Where the symbols take the states:
j372: tu>j40, bo>j695, lu>j133
j159: tu>j695, bo>j686, lu>j141
j154: tu>j820, bo>j918, lu>j448
j219: tu>j479, bo>j154, lu>j219
j151: tu>j494, bo>j940, lu>j65
j582: tu>j74, bo>j189, lu>j921
j183: tu>j219, bo>j910, lu>j154
j160: tu>j918, bo>j151, lu>j494
j695: tu>j133, bo>j141, lu>j229
j410: tu>j438, bo>j535, lu>j717
j660: tu>j148, bo>j589, lu>j709
j418: tu>j888, bo>j765, lu>j494
j265: tu>j197, bo>j873, lu>j345
j873: tu>j197, bo>j400, lu>j799
j436: tu>j582, bo>j265, lu>j189
j496: tu>j971, bo>j145, lu>j985
j65: tu>j377, bo>j970, lu>j160
j106: tu>j704, bo>j739, lu>j29
j133: tu>j873, bo>j229, lu>j74
j672: tu>j985, bo>j995, lu>j654
j924: tu>j537, bo>j820, lu>j159
j971: tu>j467, bo>j985, lu>j704
j654: tu>j156, bo>j156, lu>j694
j985: tu>j704, bo>j654, lu>j280
j142: tu>j694, bo>j940, lu>j29
j479: tu>j910, bo>j820, lu>j323
j940: tu>j757, bo>j765, lu>j65
j448: tu>j924, bo>j372, lu>j40
j443: tu>j101, bo>j971, lu>j209
j88: tu>j970, bo>j918, lu>j418
j43: tu>j793, bo>j209, lu>j971
j412: tu>j436, bo>j686, lu>j265
j793: tu>j209, bo>j971, lu>j551
j141: tu>j229, bo>j410, lu>j438
j185: tu>j888, bo>j159, lu>j479
j765: tu>j65, bo>j219, lu>j970
j897: tu>j377, bo>j339, lu>j443
j970: tu>j160, bo>j418, lu>j151
j625: tu>j181, bo>j757, lu>j971
j37: tu>j537, bo>j262, lu>j412
j551: tu>j13, bo>j145, lu>j660
j83: tu>j840, bo>j897, lu>j377
j145: tu>j410, bo>j265, lu>j63
j262: tu>j412, bo>j582, lu>j74
j249: tu>j145, bo>j921, lu>j672
j13: tu>j145, bo>j438, lu>j921
j910: tu>j154, bo>j339, lu>j910
j339: tu>j142, bo>j694, lu>j280
j820: tu>j262, bo>j448, lu>j924
j888: tu>j183, bo>j479, lu>j910
j739: tu>j691, bo>j691, lu>j704
j995: tu>j43, bo>j691, lu>j156
j377: tu>j29, bo>j142, lu>j625
j757: tu>j106, bo>j65, lu>j739
j702: tu>j410, bo>j37, lu>j535
j280: tu>j691, bo>j995, lu>j83
j691: tu>j156, bo>j970, lu>j840
j709: tu>j345, bo>j443, lu>j101
j686: tu>j141, bo>j702, lu>j410
j345: tu>j148, bo>j654, lu>j156
j148: tu>j443, bo>j691, lu>j793
j29: tu>j377, bo>j625, lu>j181
j992: tu>j400, bo>j551, lu>j13
j189: tu>j141, bo>j197, lu>j992
j63: tu>j709, bo>j148, lu>j443
j323: tu>j448, bo>j537, lu>j372
j11: tu>j63, bo>j345, lu>j148
j537: tu>j582, bo>j159, lu>j695
j589: tu>j873, bo>j992, lu>j400
j229: tu>j702, bo>j438, lu>j37
j181: tu>j940, bo>j106, lu>j142
j74: tu>j265, bo>j660, lu>j873
j840: tu>j766, bo>j377, lu>j29
j40: tu>j159, bo>j133, lu>j686
j101: tu>j672, bo>j209, lu>j985
j209: tu>j496, bo>j467, lu>j672
j704: tu>j995, bo>j443, lu>j181
j535: tu>j717, bo>j412, lu>j229
j932: tu>j323, bo>j924, lu>j537
j921: tu>j11, bo>j709, lu>j345
j766: tu>j897, bo>j29, lu>j156
j694: tu>j83, bo>j766, lu>j897
j799: tu>j551, bo>j249, lu>j145
j438: tu>j154, bo>j717, lu>j262
j400: tu>j799, bo>j799, lu>j249
j717: tu>j262, bo>j37, lu>j660
j467: tu>j672, bo>j704, lu>j995
j197: tu>j992, bo>j799, lu>j551
j918: tu>j418, bo>j494, lu>j185
j494: tu>j185, bo>j183, lu>j219
j156: tu>j160, bo>j840, lu>j985

The rows follow the links: the fewer symbols apart two states are, the more alike their rows tend to be.

Rows of some states; one shown again gets a slightly different row:
j197 -> [ 228  312  154 -859 -112   15  178 -638   10 -237 -823 -255  402 -593    8  333 -334  -77   49 -153 -892  303 -332 -349  478  119  835  272  153   99 -529 -199 -342 -659  173  269 -268  253 -486  140  500 -298 -565 -208  337 -124  399   27 -276 -123   15  -89 -443  331  104 -363 -123  422  146  -94 -456 -276  630 -380   87]
j793 -> [  15   60  -50  363  168  250 -937  -40  -19  588  767 -258  591  500  431  182 -306  -14 -428 -352  347   55  478  -60 -420  991 -270  134  139   97 -638  580   82  197 -668 -332  486 -420  -97  417  262 -137 -647  161  395  251 -218  160   34  280 -446  423  346  -39 -159  444  213  141  215 -300 -245 -225  123 -377  236]
j757 -> [-189  -68 -425   -9 -439  -62   -4 -245 -520 -143  -66   12 -196  359  625 -158 -362  -36   79  760 -115  -10  536  -95  118 -573 -492  -96   82  407  311  -89   45  217 -247  184 -228 -244  413 -187  106 -740 -819 -108 -595  -55  282 -428  202  895 -590 -394  278  493  -72 1173  -12  109 -262  245  611   45  207   -4 -168]
j704 -> [-124   -7 -296   25  -62  212   -9    7 -534  206  288   52  168  474  973 -261 -501  108  -13  449 -103 -189  334  192  132 -518 -405 -119   81   97  172  284  209  410 -526  226 -216 -753  146  212  349 -148 -979   38  -78  182 -121 -614  287  544 -618  244  377  348 -221  983  195  166   -3  592  497  619  255  -12  -83]
j582 -> [ 180   81 -338 -480 -417  815  -68  296 -136    1  245 -144  129 -261 -427  465  273  523 -183  201 -233  576 -331  664  118   29  437  -83  596 -275 -159 -303  193 -194  651   98 -125 -198  322 -119 -123 -555  308 -848  190  673  134  -73 -446 -507 -217  -91 -665 -116  -34 -530  654 -111 -216  540  277  -66  369 -488  337]
j940 -> [-215   74 -244  511 -604 -130 -494 -345 -140  -16   32  -47  -38  462  262 -121   28 -203 -346  514  180  213  453 -317  -13  109 -468  -10  380  501  -18 -315 -228  255 -394  -98   61   35  643 -538 -167 -944 -468  -57 -771 -378  169  -39   66  885 -555 -549   59  564   87  985 -328 -137 -218 -360  412 -283 -170 -212  -24]
j189 -> [ 206  218  -91 -752 -377  592   -3 -213 -104 -233 -221 -248  403 -573  -35  413   26  298 -167   68 -537  543 -456  263  428   40  815  145  512 -164 -593 -533 -132 -609  634  328 -281  -54  110  -94  234 -349 -113 -745   82  366  234  -62 -307 -622 -154 -150 -922  162   88 -499  514  256    1  256 -134  -54  591 -352  340]
j148 -> [ 277 -111 -649    4 -276  -81 -110  641  189  408  207  -11 -316 -177 -554  297   77   13  590  251 -397 -529  400  247 -112  653   73 -152 -407  602  587   54  863  647 -270  -70  171   12  131  531 -167 -479 -136  284  302  508  237   -8 -561  686 -470  347  865 -594 -272  -95 -157 -216  -55  459  -83 -275 -173 -208  112]
j74 -> [ 201  169 -357 -797 -369  610  267    0 -248 -341 -307  -44   29 -667 -251  463  -39  321  344  343 -724  393 -373  372  442 -220  853   87  206  -86  -62 -339   16 -560  634  203 -367    2  -36   86   -4 -346  -27 -696   65  583  320  -36 -399 -566  -84 -130 -619   47 -113 -645  515  192  -96  462 -146  -87  532 -337  441]
j265 -> [ 394  127 -193 -774 -396  466  113    8    2 -129 -318 -253  282 -705 -118  553  -18  328   53  118 -816  241 -402  495  447  116  861  216  271  101 -253 -673   90 -443  669  305 -358  -60  121   70  159 -498  -65 -629  161  428  308 -164 -463 -370 -252    9 -680   10   36 -636  384  208  -42  548 -197   41  460 -388  345]
j145 -> [ 376  139 -103 -373   18 -100 -448 -352  239   -8 -261 -489  487 -515  -66  437 -500 -398  149 -139 -573 -157  337 -523   91 1027  534  292 -510  480 -433 -125   76 -461 -112 -107  251  219 -556  494  414   78 -411  211  255   -1  431  482 -279  160    4  144  152   19   21 -369  -76  430  109 -571 -916 -689  282 -224  317]
j467 -> [-121   21   49  286  373  332 -303   79 -340  546  756  -25  652  707  984 -153 -361  -35 -213  -96  290  -79  100  224  -76   24 -241  121  286 -164 -307  465   23  218 -697   32 -136 -751  151  280  284  192 -845   86  248  307 -558 -316  334   98 -434  535  300  300 -202  698  284  253  370  284  124  813   90  -88   49]
j11 -> [ 341  -68 -564 -130 -313 -116 -118  673  180  188   65   12 -485 -284 -733  422  144   30  595  215 -324 -471  281  270 -105  531  127 -212 -367  580  676    2  884  563  -33 -132  215  144   48  446 -243 -519  181  234  312  457  359  101 -702  657 -335  296  775 -624 -253 -289 -142 -158 -162  479  -66 -260 -189 -254  135]
j377 -> [  -21  -254   537   212  -303  -144  -692  -435   417  -212  -319   -81   -22   198    67  -400   -58  -816 -1029   101   370   -99   267  -375   240    66  -626   -58   438   -97  -147  -308   290   500  -137   568   215   120    68  -572   280  -814   463   396   150  -861   233   -87   168    28  -218   150   408    95   160   557  -451  -421   368  -208    97   -23  -230   213  -743]

Each walk starts at a row. The symbols on each line, taken left to right, move it on to the next state.
Answer with the state's row; about right is enough.
---
[-147 -352  169   92 -413 -182 -539 -542   38 -213 -317 -152  -58  259  355 -345 -330 -683 -779  375  151 -161  494 -309  232 -258 -650 -161  313  -15  -16 -264  274  525 -248  695   89   -3   13 -364  385 -832  135  393   35 -603  346 -313  176  328 -422  -44  387  180   76  912 -358 -316  203   14  500  104   91  294 -821]
bo tu tu lu tu lu lu -> [-180    2   27  325  213  283 -738   19 -178  518  833 -135  606  725  832 -142 -409   12 -496 -108  399   43  367   12 -279  500 -510   82  343  -38 -486  505   63  240 -728 -119  209 -667   68  369  298  -46 -852   56  170  202 -326  -82  209  254 -498  493  403  145 -160  731  189  115  195  -62   51  294  118 -175  158]
lu bo lu tu tu tu bo lu bo -> [-121 -184 -422 -167 -295  -17   57 -175 -526 -151 -196  -41 -173  321  787 -120 -540  -76   84  717 -195  -19  508  -91   93 -805 -437 -222  -49  158  292    5  215  285 -332  346 -344 -405  256   50  232 -498 -761  -52 -427  -40  299 -689  138  771 -543 -135  295  370 -205 1102  119   85 -193  445  687  365  270   66 -365]
---
[ 394    9 -504 -227 -287  -29  150  776  228  300  -53  128 -378 -345 -575  326  224   -9  609  209 -516 -561  -58  592  224  335  318 -134 -262  393  789 -155  911  559   64  123 -149  108  202  313 -257 -494  231  149  461  442  196  -50 -622  312 -391  384  612 -650 -157 -331  -84 -169   81  695 -110  119 -205 -245   84]
bo bo lu tu lu lu lu bo tu -> [-197 -208 -218   50 -430  -29 -434 -414 -298 -206 -106 -148  -26  438  700 -175 -454 -248 -429  609  -15   86  709 -280   27 -425 -712 -165  150  187   70  -22  102  356 -289  318  -66 -335  194 -122  342 -756 -518  162 -336 -278  320 -452  212  790 -507 -244  315  456  -76 1165 -117 -104  -99   13  645   -3  236   45 -442]
lu lu tu bo tu bo tu lu tu -> [  68   61   27  365  324  261 -758  428  148  761  896  -22  526  563  221   75 -169  -97 -283 -298  412 -316  215  303 -209  850 -211   97  113  125 -139  520  445  512 -683 -187  315 -397  113  442   60  -14 -258  299  592  357 -420  265  -88  115 -507  755  665 -276 -213  146   32  -30  389   81 -282  207 -144 -296  156]
---
[  69   36 -255  -52  -62 -148  640  271 -272  110 -315  343 -202  108  598 -239 -129 -183  439  466 -383 -614 -252  419  631 -948   -2  -43   -1  172  773 -157  393  346 -209  446 -631 -189  416 -124   29 -200 -387  104  -63   18  -76 -599   82  243 -359  138  431   91  -35  575 -146   51  201  893  285 1012 -172  180 -271]
tu lu bo tu bo -> [   0 -159  531   43 -147 -221   18 -162  278  -66 -612  110  -48  -63   93 -459  -39 -843 -504  -44   48 -526 -234   77  640 -362 -224  -17  297 -167  357 -366  439  484  -74  875 -208  202   32 -441  200 -520  592  445  472 -716   28 -337  143 -203 -162  342  442 -134  251  400 -456 -384  693  396   -1  627 -335  327 -691]
lu tu lu tu lu lu bo -> [-182 -334 -175  110 -384  -25 -608 -496 -303 -148   43 -131  104  455  620 -289 -417 -373 -576  597   72  112  790 -353  -43 -168 -737 -119  200  206 -139  -91  118  390 -352  285   91 -409  207 -170  394 -805 -443  225 -196 -346  249 -400  317  669 -547  -81  385  483 -166 1161  -47 -106  -89 -128  515  -24  185  158 -537]
---
[  92  -16  560   14  327  -96  312  103  236  258 -278  253  226   94  462 -461  -99 -483 -369 -343   55 -661 -453  379  544 -555 -182   16  278 -317  289 -113  366  373 -137  719 -384 -219  -25 -138  326  207  163  412  541 -399 -283 -490  299 -389  -13  583  247 -123   94  177 -142 -109  702  630    4 1202 -322  350 -572]
lu lu lu bo lu -> [ -93  -38 -511 -201 -127    9  515   28 -469 -103 -190  175 -266  187  752 -153 -405  -28  438  705 -404 -257  173  194  266 -944 -240 -123  -71  200  514  -79  149  208 -192  390 -560 -381  282   74  167 -312 -766    3 -333  117  172 -697   78  556 -447  -92  334  373 -152  834  142  172  -75  729  680  594  161  133 -191]
tu tu lu tu bo tu tu lu -> [ 116   44  297  146  289   -5  296  449  250  431 -124  297   34  -13   28 -294  100 -400   57 -308  -92 -796 -569  554  627 -231  208  101  298  -70  574 -188  573  485 -150  557 -319  -39  177  -84    9   44  377  245  676  -16 -272 -296  -41 -519 -188  711  458 -394   78  -99 -179 -218  631  849 -250 1031 -510  213 -226]
---
[-160   79  175  452  300  370 -774  -42 -212  683  964  -95  724  688  758  -98 -344  -50 -509 -276  519   -3  179   74 -199  508 -368   90  286  -99 -542  523  -34  139 -712 -133  190 -619   31  344  254  167 -724   32  320  262 -485   30  282   62 -465  497  245  140 -164  531  259  191  298 -124  -62  392   23 -222  165]
bo bo tu bo lu lu lu bo -> [-168  120   65  245  393  264  272  206 -295  577  262  212  399  481  937 -279 -273  -66   26  -38   52 -512 -269  449  369 -547 -160   56  308  -75  261  249  128  282 -458  414 -452 -628  169   55  237  196 -649   80  245  118 -510 -510  305  -73 -331  475  332   75  -66  551  117  208  494  811  211 1247  -51  117  -67]
bo lu bo bo tu lu -> [ 127 -184  757  223   51 -258 -512 -144  600   70 -340  -49   62   -5 -327 -270   99 -853 -893 -439  351 -357  -89 -163  263  283 -337  -47  226 -207 -103 -238  374  370   87  567  220  188 -232 -323  340 -265  957  534  598 -641   14   62   26 -383   63  400  284 -393  227  -85 -362 -462  688 -104 -217  248 -324  397 -672]
---
[ 234  202  163 -843 -135  -91  133 -782  123 -271 -851 -305  399 -554   85  367 -383 -180   49 -132 -773  213 -245 -514  432  264  845  227  -40  195 -617 -190 -350 -615   47  155  -61  331 -632  334  557 -270 -579  -54  199 -118  446  175 -296  -36   -3  -60 -365  219  129 -369 -113  462  146 -320 -610 -468  537 -281   43]
lu bo lu tu tu tu lu lu lu -> [  66   55  244  141  140  -61  468  404  164  359 -323  343    8  -19  173 -294  169 -488  141  -22 -147 -859 -649  563  736 -476  168   99  286  -45  745 -282  436  392 -131  628 -519   46  327 -264  -93  -90  303  194  429 -207 -287 -349  -14 -301 -151  442  491 -206  157  113 -305 -163  633  939   -5 1107 -395  151 -285]
lu bo lu bo lu bo tu -> [  94 -245  678  213  -29 -224 -230 -120  414   21 -476   84   17  -47 -124 -343   39 -860 -671 -294  268 -454 -180  -38  572  -63 -220  -43  330 -235  179 -317  350  445   -1  778    2  343 -123 -340  199 -381  832  513  546 -702   35 -121  106 -436  -33  402  335 -268  188   56 -470 -482  636  115 -142  577 -337  405 -748]
---
[  -54  -317   514   157  -358  -161  -730  -574   325  -128  -321  -240    51   206   116  -265  -118  -679 -1019    10   278   -54   452  -389   155    41  -653  -141   411   -36  -205  -320   240   506   -94   545   283    34   -65  -456   377  -732   425   423    88  -767   290  -133    84   233  -234    42   234   136   210   582  -413  -422   315  -251   230   -20  -145   374  -766]
lu bo lu tu tu -> [ -90  193  271  302  502  253 -166  211  -79  735  600  129  666  496  791 -230 -306 -183 -147 -427  309 -387 -237  359  235  222  -62  226  241 -160 -155  473  176  230 -720   70 -141 -539   20  338  211  227 -677  176  592  186 -630 -168  240 -217 -297  812  338  -41 -118  328  112  119  668  414 -323  904 -100 -144  196]
bo tu tu bo lu bo lu bo tu tu -> [ -58  114  169  313  484  264  -65  315  -86  656  470  146  513  512  827 -290 -282 -205 -248 -144  248 -495 -298  420  296  -59  -96  121  327 -179   17  314  319  324 -581  306 -239 -526  161  153  186  294 -398  208  593  123 -565 -325  233 -183 -372  744  401  -73  -93  384   54   84  618  615   -6 1164 -178  -59  -69]
---
[ 106 -150  810  175  -39 -216 -357 -156  619   78 -399   -5  113  -82 -216 -381   73 -815 -797 -430  361 -398 -169  -55  338   89 -190   25  287 -267  -13 -193  292  375   66  556  115  295 -237 -372  171 -151  855  490  639 -705  -13   19  129 -510   67  445  169 -270  269 -171 -467 -426  627   17 -192  380 -339  347 -677]
bo tu lu tu lu tu bo tu bo -> [ -80   53  137  455  324  259 -741   47  -24  717 1049 -154  686  678  574  -90 -189  -81 -467 -351  462    2  276  134 -235  813 -259  124  183  -72 -602  488   79  145 -747 -253  308 -601   80  381  141   67 -620  105  381  229 -604  170  152   80 -477  585  285    5 -204  351  114   49  340 -177 -184  168  -65 -218  168]
bo tu bo tu tu lu -> [ 259   85   93 -603  -15 -148 -237 -662  235  -76 -509 -417  499 -445   61  333 -433 -108   25 -265 -645  112  136 -646  174  811  582  280 -211  383 -688  -85 -183 -556 -206  -80  149  263 -660  362  616 -162 -585   66  223 -128  460  312 -334  183  -32  -15  -91  175   24 -303 -173  416  159 -491 -693 -676  497 -367   63]
---
[  185   182    80  -843   -96  -325   429  -662    52  -324 -1006  -210   230  -625    39   247  -306  -197   359   -99  -828    54  -242  -608   609    60   810   264  -154   238  -329  -102  -301  -684   -58   154  -106   387  -675   282   478  -245  -546   122   186  -205   545    51  -230   -25   119   -79  -155   241    73  -295  -219   496   143  -114  -636  -468   546  -220   -20]
bo bo tu tu tu lu bo lu tu -> [ 211   84 -154 -394 -447  743 -217  222  -75   22  109 -288  355 -400  -57  447  141  459 -311  116 -411  418 -345  736  234   -2  479   43  645 -196 -317 -533   58 -249  804  244 -277 -341  459 -189    1 -407  163 -769   75  644  151 -133 -340 -528 -233  -77 -941  -35   96 -446  661  -69  -95  517  251  255  412 -352  373]
lu tu lu bo lu -> [ 517  -79 -531 -575 -293   31 -177  224  241  -65 -305 -356  -16 -664 -389  702 -211 -173  403  208 -781 -114  310   14   23  912  706  105 -564  582  -28 -389  451 -150  288   -1   93  150 -261  619  122 -398 -217  -17  275  467  595  308 -610  354 -177   82  252 -392 -185 -585   91  314 -122  -22 -428 -675  272 -240  358]
